Below are the code and all the weights of a small trained network. Each question names an input and a class and asks about switching units off, where a switched-off unit gives its printed mean instead of its output.

import numpy as np


def w(rows, s, z=0):
    codes = np.array(rows[::2]) - 128.0
    scale = np.full(codes.shape[1], s)
    scale[-1] = z or s
    return codes * scale


def f(y):
    return np.maximum(y, 0)


def log_softmax(a):
    a = a - a.max(-1, keepdims=True)
    return a - np.log(np.exp(a).sum(-1, keepdims=True))


def net(x, mask):
    res = np.array(x, float).reshape(1, 7) / 4 @ E
    y = f(res @ A[0][:, :-1].T + A[0][:, -1])
    res = res + np.where(mask, y, B[0][:, -1]) @ B[0][:, :-1]
    return log_softmax(res[-1] @ U[:, :-1].T + U[:, -1])


A, B = {}, {}
E = w([
[157,115,68],'x0',
[137,146,211],'x1',
[106,59,118],'x2',
[37,135,211],'x3',
[153,170,182],'x4',
[149,254,68],'x5',
[222,158,140],'x6',
],0.0049)
A[0] = w([
[130,139,133,62],'n1',
[66,86,122,98],'n2',
[192,104,112,226],'n3',
[85,82,118,81],'n4',
[89,200,181,121],'n5',
[115,176,155,128],'n6',
[118,150,148,76],'n7',
[161,61,188,221],'n8',
[102,183,181,254],'n9',
[45,140,58,212],'n10',
[86,197,176,151],'n11',
[169,142,82,33],'n12',
[78,33,163,158],'n13',
[157,136,140,46],'n14',
[164,143,86,30],'n15',
[15,112,104,153],'n16',
[204,99,108,216],'n17',
[80,75,94,92],'n18',
[132,172,56,156],'n19',
[147,138,90,90],'n20',
[72,159,109,73],'n21',
[174,151,70,10],'n22',
[142,135,247,122],'n23',
[56,166,61,142],'n24',
],0.011,0.0024)
B[0] = w([
[138,129,138,129],'n1',
[112,193,79,194],'n2',
[182,162,204,219],'n3',
[89,188,111,178],'n4',
[62,24,130,205],'n5',
[88,80,115,173],'n6',
[110,110,132,141],'n7',
[53,156,254,237],'n8',
[42,7,80,234],'n9',
[176,88,21,245],'n10',
[54,25,130,211],'n11',
[176,192,140,173],'n12',
[16,244,166,255],'n13',
[145,137,116,137],'n14',
[170,189,136,167],'n15',
[148,173,9,242],'n16',
[202,159,213,226],'n17',
[127,201,86,191],'n18',
[230,150,145,225],'n19',
[171,157,150,166],'n20',
[150,102,77,166],'n21',
[191,226,147,184],'n22',
[33,48,138,224],'n23',
[189,100,71,219],'n24',
],0.018,0.0043)
U = w([
[39,56,117,200],'0',
[47,16,156,214],'1',
[88,134,245,8],'2',
[126,2,24,1],'3',
[213,142,133,241],'4',
[3,248,10,92],'5',
[208,53,35,86],'6',
],0.0058,0.0038)

Each question gives the input, the list of numbers given to net, and the class t.
The units are the neurons (one row each of A and B). Each row of codes is followed by its name. A weight is (code - 128) times the scale printed after its matrix; where a second scale follows, it is the last column's (A, B and U).
mask holds one flag per neuron, in row order. A switched-off neuron (its flag False) gives its mean, the last column of its row in B, instead of its output. The means were averaged over made-up inputs and are rounded, as every weight is.
A unit's drop is (log p(t) with every unit on - log p(t) with that unit switched off) / (log p(t) with every unit on - log p(t) with every unit switched off).
The circuit of an input: a set's keep is (log p(t) with only the set's units on - log p(t) with every unit switched off) / (log p(t) with every unit on - log p(t) with every unit switched off). Starting from the 12 units with the biggest drops (on a tie, the unit counted first), units are removed one at a time, each time the one whose removal leaves the highest keep (on an exact tie, the one counted first), for as long as the keep stays at least 0.8.
units of the circuit, in order: the units of the circuit, biggest drop first
top k neurons: the k neurons with the biggest drops, biggest first
drop of u: that unit's drop, to one decimal
input [-2,5,4,-4,3,-7,5], class 2: top neuron -> n8
input [6,-8,-2,-2,3,0,-6], class 4: units of the circuit, in order -> n9; n19
input [-4,2,6,-8,-2,7,-6], class 6: units of the circuit, in order -> n13; n8
input [4,-1,7,6,-3,-5,8], class 2: units of the circuit, in order -> n8; n9
input [2,-6,-3,-2,-6,0,-4], class 6: top 2 neurons -> n10; n13
input [-1,5,0,-7,-7,2,-5], class 6: top 3 neurons -> n13; n8; n10
input [5,-4,5,5,4,-4,3], class 5: units of the circuit, in order -> n13; n11
input [-3,8,-3,-2,-4,-7,0], class 2: top 2 neurons -> n8; n13
input [-3,-5,2,8,-3,2,6], class 3: top 2 neurons -> n8; n13
input [8,-2,5,8,6,-5,-7], class 5: drop of n1 -> 0.0
input [-6,1,6,1,-8,-6,8], class 2: drop of n16 -> 0.1
input [-7,2,6,-7,-4,-8,3], class 2: drop of n8 -> 0.1
